Here is a tiny trained network, its code and every weight. The questions are about switching its units off for an input and a class, where a switched-off unit gives its printed mean instead of its output.

import numpy as np


def w(rows, s, z=0):
    codes = np.array(rows[::2]) - 128.0
    scale = np.full(codes.shape[1], s)
    scale[-1] = z or s
    return codes * scale


def f(y):
    return y / 2 * (1 + np.tanh(0.7978845608 * (y + 0.044715 * y**3)))


def log_softmax(a):
    a = a - a.max(-1, keepdims=True)
    return a - np.log(np.exp(a).sum(-1, keepdims=True))


def net(x, mask):
    res = np.array(x, float).reshape(1, 4) / 4 @ E
    y = f(res @ A[0][:, :-1].T + A[0][:, -1])
    res = res + np.where(mask, y, B[0][:, -1]) @ B[0][:, :-1]
    return log_softmax(res[-1] @ U[:, :-1].T + U[:, -1])


A, B = {}, {}
E = w([
[129,129,128],'x0',
[173,203,152],'x1',
[239,90,122],'x2',
[143,153,2],'x3',
],0.0086)
A[0] = w([
[180,91,127,76],'n0',
[134,128,183,67],'n1',
[166,121,118,94],'n2',
[95,148,132,80],'n3',
[81,148,124,58],'n4',
[46,127,114,100],'n5',
[69,189,139,70],'n6',
[128,122,188,66],'n7',
[139,153,60,78],'n8',
[127,124,137,16],'n9',
[209,121,149,86],'n10',
[92,187,135,110],'n11',
[135,150,99,85],'n12',
[61,122,137,156],'n13',
[158,87,128,111],'n14',
[128,138,93,46],'n15',
[117,90,118,50],'n16',
[67,5,96,1],'n17',
[114,95,173,58],'n18',
[148,166,153,102],'n19',
[149,178,159,144],'n20',
[83,121,113,121],'n21',
[133,112,185,90],'n22',
[137,154,135,163],'n23',
[130,138,95,67],'n24',
[85,136,127,121],'n25',
[100,147,135,96],'n26',
[128,127,125,121],'n27',
[150,145,130,53],'n28',
[144,187,84,107],'n29',
[132,162,88,53],'n30',
[118,136,128,72],'n31',
[173,52,113,56],'n32',
[114,34,115,167],'n33',
[133,126,144,36],'n34',
[144,169,97,95],'n35',
[123,114,168,44],'n36',
[169,213,153,64],'n37',
[131,124,184,95],'n38',
[118,147,133,50],'n39',
[126,123,65,97],'n40',
[128,127,179,87],'n41',
[166,220,150,28],'n42',
[109,54,109,62],'n43',
[163,109,130,75],'n44',
[132,107,60,127],'n45',
[130,211,153,50],'n46',
],0.017,0.0072)
B[0] = w([
[166,106,54,185],'n0',
[113,104,118,166],'n1',
[130,141,102,155],'n2',
[135,131,95,142],'n3',
[161,101,82,158],'n4',
[185,89,105,244],'n5',
[149,98,56,210],'n6',
[110,115,110,176],'n7',
[95,64,134,211],'n8',
[141,90,81,98],'n9',
[145,125,55,236],'n10',
[182,116,83,193],'n11',
[91,108,132,140],'n12',
[163,138,99,249],'n13',
[132,148,77,169],'n14',
[111,93,124,129],'n15',
[117,146,112,119],'n16',
[54,255,104,229],'n17',
[97,78,102,157],'n18',
[101,141,101,157],'n19',
[99,142,112,201],'n20',
[149,133,130,186],'n21',
[88,92,110,186],'n22',
[111,156,128,169],'n23',
[109,107,125,133],'n24',
[166,131,93,180],'n25',
[139,134,101,142],'n26',
[129,128,130,124],'n27',
[122,144,103,114],'n28',
[91,122,132,205],'n29',
[111,100,146,150],'n30',
[131,128,111,107],'n31',
[159,129,81,193],'n32',
[109,190,122,254],'n33',
[108,125,99,103],'n34',
[84,119,132,165],'n35',
[113,75,108,134],'n36',
[86,190,92,204],'n37',
[73,77,100,184],'n38',
[132,138,113,106],'n39',
[100,80,158,204],'n40',
[81,95,95,169],'n41',
[84,198,106,189],'n42',
[101,171,108,169],'n43',
[133,129,73,143],'n44',
[95,114,148,233],'n45',
[124,173,104,169],'n46',
],0.011,0.0054)
U = w([
[43,74,137,103],'0',
[124,156,141,251],'1',
[85,221,132,90],'2',
[180,132,82,71],'3',
[193,153,250,151],'4',
[177,107,217,6],'5',
],0.014,0.018)

Each question gives the input, the list of numbers given to net, and the class t.
The units are the neurons (one row each of A and B). Each row of codes is followed by its name. A weight is (code - 128) times the scale printed after its matrix; where a second scale follows, it is the last column's (A, B and U).
mask holds one flag per neuron, in row order. A switched-off neuron (its flag False) gives its mean, the last column of its row in B, instead of its output. The means were averaged over made-up inputs and are rounded, as every weight is.
A unit's drop is (log p(t) with every unit on - log p(t) with that unit switched off) / (log p(t) with every unit on - log p(t) with every unit switched off).
The circuit of an input: a set's keep is (log p(t) with only the set's units on - log p(t) with every unit switched off) / (log p(t) with every unit on - log p(t) with every unit switched off). Starting from the 12 units with the biggest drops (on a tie, the unit counted first), units are removed one at a time, each time the one whose removal leaves the highest keep (on an exact tie, the one counted first), for as long as the keep stays at least 0.8.
units of the circuit, in order: the units of the circuit, biggest drop first
unit that matters most: the unit with the biggest drop
k most important neurons: the k neurons with the biggest drops, biggest first
drop when u is switched off: that unit's drop, to one decimal
input [-2,-3,-8,7], class 3: units of the circuit, in order	[n5]
input [-3,4,-3,-5], class 0: units of the circuit, in order	[n38, n41]
input [1,-8,8,-4], class 2: units of the circuit, in order	[n17, n33]
input [-5,7,-8,-3], class 3: 2 most important neurons	[n6, n11]
input [-3,8,8,5], class 2: units of the circuit, in order	[n42, n37]
input [5,3,7,-1], class 3: units of the circuit, in order	[n10, n0]
input [0,0,-6,5], class 3: 3 most important neurons	[n5, n11, n6]
input [-4,4,7,-3], class 3: 2 most important neurons	[n10, n0]
input [-5,-8,-3,-6], class 2: 2 most important neurons	[n17, n33]
input [-2,6,-1,-3], class 2: 2 most important neurons	[n37, n42]
input [-4,-7,-7,3], class 2: 3 most important neurons	[n17, n33, n43]
input [2,4,-5,2], class 3: drop when n17 is switched off	0.3
input [4,-6,-5,0], class 2: drop when n17 is switched off	1.3
input [5,3,-5,6], class 0: unit that matters most	n8
input [2,-7,8,-6], class 3: drop when n25 is switched off	-0.1
